In the rows, 128 means zero.
Rows, each with its class
[ 89 130 123 112  25 135 134  95 122 124  95 126 158 115 110 132 161 148
  78 120 124 117  69 121 115 138 131 109  86 160 158 152 113 125  98 128
 130 150 133 107 127 181]	R
[ 81 109  98 139 168 128  53 121 140 124 133 154 154 120 119 185 134 172
 175 136 121  95 104 125 126 119 160  83 108 199  78 148 127 114 172  75
 123 130 138 129 146 166]	L
[ 77 120 135 118  54 139 125  94 114 122 120 133 141 116 104 121 144 142
  96 140 132 124  88 139 105 137 127 133 121 200 126 150 113 128  93  87
 112 158 123 122 144 165]	Z
[112 127  90 129 121 153  93 140 120 126 150 148 131 127 131 182 125 132
 166 140 106 108 124 118 109 122 135  77 134 162  96 126 110 121 168  82
 135 127 143 143 139 144]	P
[ 76 104 118 135  30 128  75 108 130 133  91 151 180 119 106 183 167 165
  73 119 109  86  69 105 127 137 137  92  89 208 117 165 109 125 134  88
 134 148 135 121 133 179]	P
[ 82 115 121 128  78 141 105  99 118 124 126 143 155 119 121 159 142 142
 122 134 115 105  93 120 118 130 133 101 114 203 120 137 120 125 140  90
 125 145 133 130 136 161]	D
[ 85 121 120 114  23 150 121  97 100 124 120 139 165 115 117 138 167 153
  99 146 120 117  71 119 108 136 124 112 108 213 135 154 109 127 119  92
 122 162 128 110 137 186]	N
[102 124 120 117  52 156 131  99 105 126 120 137 143 120 140 205 139 160
 107 152 107 102  66 107 132 143 130  79 127 221 146 137 114 142 147 117
 132 140 135 133 138 169]	R
[ 78 108 132 124  52 135  87 106 123 116 115 146 165 120 108 155 150 156
  99 136 122 111  88 115 130 131 136 113 115 215 111 155 107 127 133  72
 127 153 127 116 146 163]	R
[ 88 121 143 124  60 136  84 112 107 110 130 135 158 128 131 159 126 163
 108 160 124 107  82 101 135 144 125 117 154 252 115 137 112 137 154  69
 125 149 124 126 150 151]	D
[ 89 121 112 123  35 150  94 112 117 113 127 160 158 123 114 185 155 147
 103 121 107 103  92 108 120 127 127  82 105 194 110 146 112 124 148  78
 140 136 135 132 133 160]	D
[ 97 122  82 138 130 144  85 141 151 124 140 154 133 125 122 192 140 125
 164 109  91 105 132 130 116  93 141  66  79 108  60 144 125 100 149  96
 141 120 156 138 130 159]	N
[ 98 121 113 111  58 155 121 102 112 128 123 131 150 125 124 155 150 148
 104 131 119 113  92 119 127 129 128  95 108 172 139 143 115 128 123 106
 126 146 135 118 139 166]	Z
[ 74 113 126 114 110 151 110 112 115 124 132 134 146 121 109 125 130 137
 126 138 133 131 105 139 116 127 130 139 123 187 116 143  93 120 115  82
 114 151 120 115 140 154]	L
[102 113 108 128 104 134  90 132 130 127 124 163 142 120 129 180 120 158
 135 133 114 101  98 107 124 134 148  76 114 171 119 144 121 119 161 103
 139 139 136 131 137 157]	D
[ 66  90 137 126  34 121  65 105 117 122  80 146 185 117 110 182 170 178
  73 125 114  67  37  98 145 142 148  72  89 239 129 175 135 133 147 105
 125 151 125 116 135 197]	P
[ 92 115  96 136 140 138  62  99 142 123 131 154 151 120 118 182 136 144
 159 120 116  87 104 118 125 119 151  70  98 176  86 144 121 116 170  83
 127 128 145 132 133 168]	R
[ 96 113 107 132 114 136  67 122 136 123 131 130 152 129 124 182 141 148
 142 135 113  90 100 112 124 124 162  79 124 192  93 146 120 118 166  80
 133 129 138 141 136 159]	Z
[127 124 109 125  91 136 109 132 125 118 125 142 139 128 128 173 136 149
 126 135 117 106 116 117 131 129 130  94 127 157 119 131 123 127 156 110
 144 126 135 141 125 139]	R
[121 131  55 151 164 160  97 127 136 139 160 142 124 128 137 188 109 127
 199 146 108 115 128 117 116 107 145  68 115 134  89 126 118 119 187 109
 128 117 152 155 138 149]	L
[ 88 122 114 127  96 150 106 105 111 127 139 140 145 125 126 172 135 147
 149 147 112 110  97 129 127 136 132  98 128 206 112 135 117 126 152  82
 128 138 134 128 135 159]	Z
[116 132 107 125 122 150 114 123 116 123 156 137 123 123 133 159 121 122
 160 138 122 126 127 131 115 116 133 109 132 157  99 128 126 130 154  84
 131 131 137 141 133 128]	P
[ 98 158 115 122 115 140 115  99 131 137 124 132 156 122 123 135 135 141
 136 142 123 112  85 129 120 133 126 104 107 164 136 146 125 121 131 119
 123 141 135 118 124 169]	P
[ 88 119 109 139 122 135  70 120 142 115 132 148 152 122 112 176 139 132
 141 122 122 112 109 127 117 110 141 104 104 172  94 149 122 113 138  77
 133 134 135 123 138 157]	Z
[ 79 106 138 126  44 128  99  91 122 131  90 144 173 120 108 151 163 160
  70 128 125  95  53 116 134 143 125 102  95 206 140 172 115 130 113 107
 122 144 126 107 132 189]	D
[ 89 123 120 121  94 142 111  98 123 133 126 137 159 122 118 142 141 147
 126 142 125 113  90 131 116 132 130 114 114 191 128 151 118 126 121  98
 116 146 127 118 139 162]	L
[ 88 119 128 115  74 141 110  97 114 115 134 137 150 118 120 138 138 140
 115 148 122 124  97 124 112 131 128 130 129 202 122 136 116 132 128  82
 120 154 123 118 145 154]	N
[108 121  84 128 142 147  98 119 137 140 131 140 139 123 119 160 133 129
 163 114 121 112 117 143 123 114 130  67  88 120 109 156 125 112 144 111
 134 124 144 124 131 165]	L
[121 136 114 106   4 173 201  88  87 133  94 122 151 110 123 140 186 138
  29 128 104 132  82 117 100 144  90 115  95 131 200 147 105 134  79 138
 152 152 126 111 119 167]	D
[ 78 115 146 120  54 128  98  92 115 128 116 130 170 121 109 124 159 145
  89 135 131 124  88 130 115 133 125 148 125 202 133 149 116 141 107  82
 111 156 113 101 151 163]	P
[ 82 127 113 115  68 166 102  98 116 113 141 141 143 117 121 165 144 143
 133 139 114 108  77 127 116 129 136  97 103 201 114 140 116 124 140  61
 115 146 136 122 141 222]	N
[ 83 109 122 121  54 136  99 106 118 119 115 147 165 125 110 153 148 151
 101 139 121 107  92 125 110 133 131 115 107 197 122 142 118 129 124  82
 128 152 127 115 136 170]	N
[ 93 104 109 125  74 136  94 108 130 132 113 144 157 127 102 159 148 144
 123 125 118 102  83 126 117 125 138  95  90 165 118 148 115 117 127  97
 124 141 129 119 132 179]	R
[103 113  75 134 146 146  75 129 143 139 125 155 146 123 120 182 132 135
 167 112 107  91 109 127 122 104 146  55  78 139  92 146 120 107 172  95
 130 119 156 136 132 159]	R
[ 84 122 129 122  78 139 103 109 116 117 124 139 161 123 122 151 142 161
 112 140 119 108  89 128 126 133 133 113 119 208 117 154 119 133 143  89
 122 149 117 124 151 159]	L
[ 89 103  97 124 130 140  63 125 137 124 127 150 154 119 119 187 142 157
 141 131 112  82  89 113 129 121 146  68 110 191  96 150 115 116 173  83
 130 138 140 129 148 169]	L
[116 126 105 131  88 150 117 126 126 126 131 149 135 125 124 163 133 140
 131 125 113 115 120 120 119 128 131  97 106 134 113 137 121 121 140 108
 154 132 137 140 128 145]	D
[114 124 100 116  48 161 124 106 119 126 115 132 135  98 131 177 138 137
 119 116 112 113 100 110 118 121 126  79 100 141 131 134 116 131 135 117
 140 132 139 131 128 159]	Z
[ 97 123  99 103  93 148 114 107 135 140 119 141 139 119 117 128 149 116
 123 104 118 125 111 139 101 117 123 102  70 111 120 148 122 111 110 104
 127 150 139 120 131 165]	N
[ 84 112 123 117  67 145 106  96 115 123 127 135 160 119 114 138 145 145
 125 151 126 113  82 130 109 130 128 114 117 205 126 148 112 128 116  85
 115 156 132 114 142 174]	L
[ 78  98 129 140 134 112  50 121 144 125 114 144 166 137 111 165 141 162
 125 131 115  90  82 116 136 152 156 103 112 215  87 161 122 127 161  80
 123 121 131 117 154 162]	Z
[ 97 101  91 131 116 130  64 130 146 139 104 146 185 134 126 193 146 161
 129 119 109  65  86 117 151 128 156  49  90 178 110 155 125 112 171 118
 130 120 157 139 130 179]	R

Rows, each with its class
[139 151 123 141 121 116  98 145 121 138 133 171 122 152 111 133 143 134
 125 139 114 120 101 150 165 121 119 127 136 147 130 128 129 159 127 141
 114 111 139 129 114 144]	j596
[131 162 166 145 105  91 119 110 133 139 132 130 147 150 122 139 158 107
 153 140 106 113  99 147 156 118 123 134 126 161 126 129 107 154 143 136
 121 128 138 164 145 149]	j681
[149 172 161 144 127 129 140 128 130 117 147 118 186 136 128 129 132 123
 121 119  82 142 116 144 143 109 139 133 139 162  62 140 121 158 144 114
 110 127 133 135 121 138]	J337
[138 134 136 133 125 114 128 125 128 123 138 120 170 143 112 127 129 129
 114 121  95 129 107 138 125 141 132 101 139 134 117 154 117 147 135 133
  92 134 127 131 121 141]	J337
[167 141 161 138 131 120 131 110 130 112 150 167 163 167 104 139 126 122
 107 122  89 127 113 161 137 130 133 103 119 131 125 150 131 190 143 129
 100 127 132 146 121 134]	J337
[ 99 139 151 115 124 115 131 130 123 134 118 101 169 110 136 143 151 116
 131 128 134 143  85 137 161 133 125 150 143 159 118 128 123  93 153 131
 149 159 136 130 109 137]	J777
[154 139  95 125 146 123 141 162 119  99 110 107 165 144 115 136 128 132
  91  92 110 120 115 122 150 127 159 118 153 136 140 125 127 146 127  99
 136 102 122 114 145 132]	j596
